Here is a tiny trained network, its code and every weight. The questions are about switching its units off for an input and a class, where a switched-off unit gives its printed mean instead of its output.

import numpy as np


def w(rows, s, z=0):
    codes = np.array(rows[::2]) - 128.0
    scale = np.full(codes.shape[1], s)
    scale[-1] = z or s
    return codes * scale


def norm(h):
    return h / np.sqrt((h * h).mean(-1, keepdims=True) + 1e-5)


def f(y):
    return y / 2 * (1 + np.tanh(0.7978845608 * (y + 0.044715 * y**3)))


def log_softmax(a):
    a = a - a.max(-1, keepdims=True)
    return a - np.log(np.exp(a).sum(-1, keepdims=True))


def net(x, mask):
    res = np.array(x, float).reshape(1, 4) / 4 @ E
    u = 0
    for l in range(3):
        y = f(norm(res) @ A[l][:, :-1].T + A[l][:, -1])
        res = res + np.where(mask[u : u + 13], y, B[l][:, -1]) @ B[l][:, :-1]
        u += 13
    return log_softmax(norm(res)[-1] @ U[:, :-1].T + U[:, -1])


A, B = {}, {}
E = w([
[152,117,58,140],'x0',
[81,212,160,144],'x1',
[48,128,152,255],'x2',
[133,110,162,120],'x3',
],0.0009)
A[0] = w([
[39,144,102,241,40],'0.n1',
[167,190,134,33,195],'0.n2',
[73,87,128,223,98],'0.n3',
[130,69,145,130,50],'0.n4',
[224,172,96,129,180],'0.n5',
[61,158,228,122,52],'0.n6',
[65,161,252,123,60],'0.n7',
[49,159,250,117,40],'0.n8',
[137,142,66,134,3],'0.n9',
[161,166,139,75,191],'0.n10',
[214,137,24,141,36],'0.n11',
[85,117,128,205,29],'0.n12',
[205,146,31,136,69],'0.n13',
],0.0024,0.00063)
B[0] = w([
[224,148,125,63,250],'0.n1',
[120,67,165,55,255],'0.n2',
[215,118,120,37,219],'0.n3',
[110,85,105,111,97],'0.n4',
[48,143,148,95,184],'0.n5',
[110,187,163,185,184],'0.n6',
[94,190,179,193,214],'0.n7',
[88,191,176,220,210],'0.n8',
[74,157,110,171,69],'0.n9',
[98,90,153,85,197],'0.n10',
[11,181,148,207,139],'0.n11',
[195,131,121,68,145],'0.n12',
[2,180,142,193,145],'0.n13',
],0.0018,0.00055)
A[1] = w([
[73,237,153,64,174],'1.n1',
[140,169,65,237,49],'1.n2',
[117,120,111,138,84],'1.n3',
[140,27,166,91,110],'1.n4',
[116,137,147,104,143],'1.n5',
[111,164,143,142,106],'1.n6',
[132,95,77,186,5],'1.n7',
[159,148,214,144,47],'1.n8',
[106,56,191,52,108],'1.n9',
[151,37,149,157,102],'1.n10',
[184,4,148,196,117],'1.n11',
[125,137,124,138,121],'1.n12',
[125,97,126,221,115],'1.n13',
],0.0031,0.0011)
B[1] = w([
[141,6,89,126,254],'1.n1',
[172,178,104,45,136],'1.n2',
[128,148,141,131,99],'1.n3',
[192,112,107,61,184],'1.n4',
[151,85,108,153,150],'1.n5',
[115,92,111,109,130],'1.n6',
[104,163,146,99,72],'1.n7',
[114,105,168,157,148],'1.n8',
[210,130,111,108,201],'1.n9',
[112,119,129,77,143],'1.n10',
[76,64,127,49,189],'1.n11',
[106,127,131,120,123],'1.n12',
[129,121,142,42,134],'1.n13',
],0.0022,0.00091)
A[2] = w([
[170,206,93,188,62],'2.n1',
[40,141,108,149,18],'2.n2',
[158,29,134,41,54],'2.n3',
[116,127,244,177,27],'2.n4',
[117,135,127,132,47],'2.n5',
[141,62,110,66,55],'2.n6',
[64,22,201,151,80],'2.n7',
[168,34,124,54,53],'2.n8',
[167,150,62,144,106],'2.n9',
[48,100,38,72,172],'2.n10',
[47,218,131,211,56],'2.n11',
[122,57,120,64,43],'2.n12',
[112,130,252,188,4],'2.n13',
],0.0037,0.0011)
B[2] = w([
[87,137,126,6,124],'2.n1',
[146,72,115,142,100],'2.n2',
[180,28,187,11,253],'2.n3',
[204,205,155,223,163],'2.n4',
[140,130,126,117,102],'2.n5',
[164,107,182,104,192],'2.n6',
[111,208,76,69,174],'2.n7',
[174,38,221,40,240],'2.n8',
[64,193,183,112,133],'2.n9',
[171,119,187,214,218],'2.n10',
[179,13,148,38,161],'2.n11',
[182,105,159,72,185],'2.n12',
[227,231,198,233,170],'2.n13',
],0.0023,0.0018)
U = w([
[2,4,4,252,5],'0',
[4,252,3,26,27],'1',
[252,253,252,252,179],'2',
[252,3,251,2,252],'3',
],0.0041)

Each question gives the input, the list of numbers given to net, and the class t.
The units are the neurons (one row each of A and B). Each row of codes is followed by its name. A weight is (code - 128) times the scale printed after its matrix; where a second scale follows, it is the last column's (A, B and U).
mask holds one flag per neuron, layer by layer. A switched-off neuron (its flag False) gives its mean, the last column of its row in B, instead of its output. The means were averaged over made-up inputs and are rounded, as every weight is.
A unit's drop is (log p(t) with every unit on - log p(t) with that unit switched off) / (log p(t) with every unit on - log p(t) with every unit switched off).
top k neurons: the k neurons with the biggest drops, biggest first
top k neurons in layer l: the k neurons of layer l with the biggest drops, biggest first
drop of u: that unit's drop, to one decimal
input [3,-3,5,-8], class 1: top 2 neurons in layer 0 : (0.n2; 0.n1)
input [2,5,0,-8], class 0: top neuron : (1.n1)
input [-6,-4,6,-8], class 2: top 2 neurons : (1.n1; 0.n2)
input [6,-4,-1,-5], class 0: top 2 neurons in layer 0 : (0.n11; 0.n13)
input [4,-3,5,-7], class 1: top 2 neurons : (0.n2; 1.n1)
input [3,-1,7,-3], class 1: top 2 neurons : (0.n2; 1.n1)
input [-6,-3,1,1], class 2: top 3 neurons in layer 0 : (0.n8; 0.n7; 0.n6)
input [1,-4,1,-5], class 0: top 2 neurons in layer 0 : (0.n11; 0.n13)
input [3,3,-2,-1], class 0: top 3 neurons in layer 0 : (0.n13; 0.n11; 0.n3)
input [6,8,0,3], class 1: top 2 neurons in layer 1 : (1.n11; 1.n2)
input [-6,0,-1,7], class 2: top 2 neurons : (0.n8; 0.n7)
input [8,8,0,1], class 0: top 3 neurons in layer 1 : (1.n1; 1.n9; 1.n4)
input [4,8,-3,1], class 0: top 3 neurons in layer 1 : (1.n4; 1.n11; 1.n1)
input [6,-3,-1,-7], class 0: top neuron : (2.n10)
input [8,8,1,-2], class 1: top 2 neurons in layer 1 : (1.n2; 1.n11)
input [3,3,-1,-5], class 0: drop of 2.n3 : 0.1
input [0,1,7,-8], class 1: drop of 2.n8 : 0.1
input [-3,-2,8,8], class 2: drop of 0.n8 : 0.1
